Below are the code and all the weights of a small trained network. Each question names an input and a class and asks about switching units off, where a switched-off unit gives its printed mean instead of its output.

import numpy as np


def w(rows, s, z=0):
    codes = np.array(rows[::2]) - 128.0
    scale = np.full(codes.shape[1], s)
    scale[-1] = z or s
    return codes * scale


def norm(h):
    return h / np.sqrt((h * h).mean(-1, keepdims=True) + 1e-5)


def f(y):
    return y / 2 * (1 + np.tanh(0.7978845608 * (y + 0.044715 * y**3)))


def log_softmax(a):
    a = a - a.max(-1, keepdims=True)
    return a - np.log(np.exp(a).sum(-1, keepdims=True))


def net(x, mask):
    res = np.array(x, float).reshape(1, 3) / 4 @ E
    u = 0
    for l in range(2):
        y = f(norm(res) @ A[l][:, :-1].T + A[l][:, -1])
        res = res + np.where(mask[u : u + 10], y, B[l][:, -1]) @ B[l][:, :-1]
        u += 10
    return log_softmax(norm(res)[-1] @ U[:, :-1].T + U[:, -1])


A, B = {}, {}
E = w([
[178,218,18],'x0',
[30,158,111],'x1',
[48,221,253],'x2',
],0.0063)
A[0] = w([
[39,142,141,87],'0.n0',
[90,90,139,142],'0.n1',
[185,34,108,193],'0.n2',
[90,187,187,181],'0.n3',
[196,4,127,134],'0.n4',
[163,120,215,5],'0.n5',
[195,107,145,169],'0.n6',
[192,223,145,90],'0.n7',
[2,98,39,27],'0.n8',
[148,62,140,127],'0.n9',
],0.012,0.0027)
B[0] = w([
[31,172,163,179],'0.n0',
[103,167,100,157],'0.n1',
[144,4,128,243],'0.n2',
[103,80,218,225],'0.n3',
[227,39,72,255],'0.n4',
[172,160,114,170],'0.n5',
[141,86,169,177],'0.n6',
[223,170,83,186],'0.n7',
[46,149,42,188],'0.n8',
[168,90,90,173],'0.n9',
],0.012,0.0054)
A[1] = w([
[202,189,183,52],'1.n0',
[70,233,103,72],'1.n1',
[3,118,227,132],'1.n2',
[151,158,164,132],'1.n3',
[152,238,230,91],'1.n4',
[172,203,73,2],'1.n5',
[173,172,163,236],'1.n6',
[182,154,51,148],'1.n7',
[69,173,155,157],'1.n8',
[63,124,51,217],'1.n9',
],0.012,0.0013)
B[1] = w([
[51,90,116,164],'1.n0',
[200,103,132,183],'1.n1',
[253,149,198,254],'1.n2',
[100,135,125,141],'1.n3',
[36,110,180,218],'1.n4',
[151,168,130,154],'1.n5',
[89,141,104,158],'1.n6',
[134,176,153,193],'1.n7',
[167,95,158,178],'1.n8',
[40,105,142,175],'1.n9',
],0.019,0.0067)
U = w([
[169,141,96,69],'0',
[23,109,84,116],'1',
[127,200,115,163],'2',
[28,145,184,140],'3',
[110,139,129,2],'4',
[163,58,89,205],'5',
[125,142,250,159],'6',
[121,146,103,36],'7',
],0.022,0.0081)

Each question gives the input, the list of numbers given to net, and the class t.
The units are the neurons (one row each of A and B). Each row of codes is followed by its name. A weight is (code - 128) times the scale printed after its matrix; where a second scale follows, it is the last column's (A, B and U).
mask holds one flag per neuron, layer by layer. A switched-off neuron (its flag False) gives its mean, the last column of its row in B, instead of its output. The means were averaged over made-up inputs and are rounded, as every weight is.
A unit's drop is (log p(t) with every unit on - log p(t) with that unit switched off) / (log p(t) with every unit on - log p(t) with every unit switched off).
The circuit of an input: a set's keep is (log p(t) with only the set's units on - log p(t) with every unit switched off) / (log p(t) with every unit on - log p(t) with every unit switched off). Starting from the 12 units with the biggest drops (on a tie, the unit counted first), units are removed one at a time, each time the one whose removal leaves the highest keep (on an exact tie, the one counted first), for as long as the keep stays at least 0.8.
units of the circuit, in order: the units of the circuit, biggest drop first
k most important neurons: the k neurons with the biggest drops, biggest first
k most important neurons of layer l: the k neurons of layer l with the biggest drops, biggest first
drop when u is switched off: that unit's drop, to one decimal
input [5,7,-3], class 1: 3 most important neurons	[1.n2 1.n9 0.n8]
input [-3,0,0], class 5: units of the circuit, in order	[1.n2 1.n4]
input [-1,-6,3], class 3: units of the circuit, in order	[1.n2]
input [2,1,1], class 3: units of the circuit, in order	[0.n7 0.n4 1.n2]
input [6,4,2], class 2: 2 most important neurons	[0.n7 1.n5]
input [4,-4,3], class 3: 2 most important neurons	[0.n4 1.n0]
input [7,7,-2], class 2: 2 most important neurons	[0.n2 1.n4]
input [-8,6,-3], class 1: 2 most important neurons	[0.n8 1.n9]
input [4,-6,4], class 3: 3 most important neurons	[0.n4 1.n0 1.n2]
input [6,-5,3], class 2: 3 most important neurons of layer 0	[0.n7 0.n3 0.n0]
input [8,-1,-5], class 0: 3 most important neurons	[1.n7 0.n3 0.n4]
input [5,-3,1], class 2: 2 most important neurons of layer 0	[0.n7 0.n3]
input [-6,6,-3], class 1: 2 most important neurons of layer 0	[0.n8 0.n3]
input [-8,-6,3], class 5: most important neuron of layer 1	[1.n4]
input [6,-7,4], class 3: 2 most important neurons of layer 0	[0.n4 0.n2]
input [-8,-3,0], class 5: drop when 1.n2 is switched off	0.1
input [-8,-8,2], class 5: drop when 1.n2 is switched off	0.1
input [8,-7,6], class 3: drop when 1.n9 is switched off	-0.1
